[[-23, 11, -24, 31],
[14, 2, -24, -20],
[12, 5, -35, 25],
[-16, 11, -45, 9],
[-33, -10, 34, -3],
[9, 6, -37, 22]]
->
[[11, -24, 31, -23],
[2, -24, -20, 14],
[5, -35, 25, 12],
[11, -45, 9, -16],
[-10, 34, -3, -33],
[6, -37, 22, 9]]

[[-12, 2, 5, 9, 4, 1, 19, -5, -10, 3, -19, 2],
[-10, 0, 1, 6, 1, 1, 14, -5, -14, 1, -15, -1],
[19, 20, 22, 5, 26, 11, -21, -14, 18, 21, 1, 17],
[-2, -1, 2, -4, -2, 2, -8, -12, 44, -4, 24, -2],
[-14, 2, 6, 21, 4, 3, 5, -21, 9, 3, -5, 2],
[8, 8, 12, 9, 15, 1, 6, -5, -7, 11, -10, 15],
[-16, 2, 5, 10, 1, 5, 6, -9, -4, 5, -12, -5],
[23, -2, -2, -11, 0, -6, -11, 18, -11, 1, 13, 7]]
->
[[2, 5, 9, 4, 1, 19, -5, -10, 3, -19, 2, -12],
[0, 1, 6, 1, 1, 14, -5, -14, 1, -15, -1, -10],
[20, 22, 5, 26, 11, -21, -14, 18, 21, 1, 17, 19],
[-1, 2, -4, -2, 2, -8, -12, 44, -4, 24, -2, -2],
[2, 6, 21, 4, 3, 5, -21, 9, 3, -5, 2, -14],
[8, 12, 9, 15, 1, 6, -5, -7, 11, -10, 15, 8],
[2, 5, 10, 1, 5, 6, -9, -4, 5, -12, -5, -16],
[-2, -2, -11, 0, -6, -11, 18, -11, 1, 13, 7, 23]]

[[5, 37, 2],
[21, 19, 2],
[11, -46, -29],
[14, -23, -7],
[8, -33, 16],
[16, 3, 33],
[21, 30, -33],
[20, -37, 32],
[14, 37, 21],
[16, 11, 22],
[5, -2, -12],
[7, 16, 33]]
->
[[37, 2, 5],
[19, 2, 21],
[-46, -29, 11],
[-23, -7, 14],
[-33, 16, 8],
[3, 33, 16],
[30, -33, 21],
[-37, 32, 20],
[37, 21, 14],
[11, 22, 16],
[-2, -12, 5],
[16, 33, 7]]

[[-46, -33],
[1, -36],
[10, -3],
[15, 37],
[-24, -32],
[-31, -18],
[4, 14],
[-46, -18],
[3, 32],
[-25, -16],
[35, 26],
[-56, -29]]
->
[[-33, -46],
[-36, 1],
[-3, 10],
[37, 15],
[-32, -24],
[-18, -31],
[14, 4],
[-18, -46],
[32, 3],
[-16, -25],
[26, 35],
[-29, -56]]

[[29, -6, 30, -12, 23, -7],
[29, 20, 29, -6, 20, -18],
[-7, 16, 40, 16, -47, 0],
[-19, 28, 23, 15, -47, -20]]
->
[[-6, 30, -12, 23, -7, 29],
[20, 29, -6, 20, -18, 29],
[16, 40, 16, -47, 0, -7],
[28, 23, 15, -47, -20, -19]]

[[-21, 44, 19],
[-13, -36, 35],
[-29, -4, 42],
[20, -8, -16]]
->
[[44, 19, -21],
[-36, 35, -13],
[-4, 42, -29],
[-8, -16, 20]]
---
[[21, 18, 0, -8, -6, -6, 7],
[-12, 5, 14, 15, -2, -1, 1],
[11, -25, -25, -18, 17, 17, -4],
[-37, -43, -7, 9, 16, 17, -14],
[-27, -23, 4, 16, 12, 13, -6]]
->
[[21, 18, 0, -8, -6, -6, 7],
[11, -25, -25, -18, 17, 17, -4],
[-27, -23, 4, 16, 12, 13, -6]]

[[-9, -6, -17, 7, -21, 2, 5, 9],
[-8, 1, 8, -4, 6, 15, 4, 11],
[4, 32, -37, -7, -48, 17, -13, 34]]
->
[[-9, -6, -17, 7, -21, 2, 5, 9],
[4, 32, -37, -7, -48, 17, -13, 34]]

[[-2, -27, -2, -3, -39, 16, -32, 17, -7, 15, 23],
[23, 29, 45, -31, 42, 28, -19, -4, -25, 32, 26],
[30, 56, 12, 25, 30, -43, -28, -37, -32, 7, -38],
[-33, -25, -10, 8, -50, 47, -51, 43, 38, -6, 46]]
->
[[-2, -27, -2, -3, -39, 16, -32, 17, -7, 15, 23],
[30, 56, 12, 25, 30, -43, -28, -37, -32, 7, -38]]

[[-12, -40, -19, -7, -25, -24, -33, -4, -27, 15, -30, -26, -8, -4, 15, -3],
[-17, 14, 27, -6, 25, 25, 28, -30, 32, 15, 24, 26, 34, 3, 14, 24]]
->
[[-12, -40, -19, -7, -25, -24, -33, -4, -27, 15, -30, -26, -8, -4, 15, -3]]

[[-13, -47, 5, -5, 15, -10],
[-48, -27, 13, -44, 14, 3],
[-5, 0, 3, -10, -39, -7],
[-9, 18, -1, 15, -3, 3],
[-31, -47, 9, 11, -2, 0],
[0, -11, -2, 17, 14, 3],
[-40, -26, -3, 19, 16, -6],
[3, 19, 4, -17, 54, 11],
[-41, 1, -8, -6, 14, -7]]
->
[[-13, -47, 5, -5, 15, -10],
[-5, 0, 3, -10, -39, -7],
[-31, -47, 9, 11, -2, 0],
[-40, -26, -3, 19, 16, -6],
[-41, 1, -8, -6, 14, -7]]

[[-16, 16],
[-40, 42],
[-5, 3]]
->
[[-16, 16],
[-5, 3]]

[[-10, -42, 31, 48, 19, -3, -20, -6, -1, 14],
[-17, -26, -12, 2, 3, -1, -8, 19, 3, 11]]
->
[[-10, -42, 31, 48, 19, -3, -20, -6, -1, 14]]
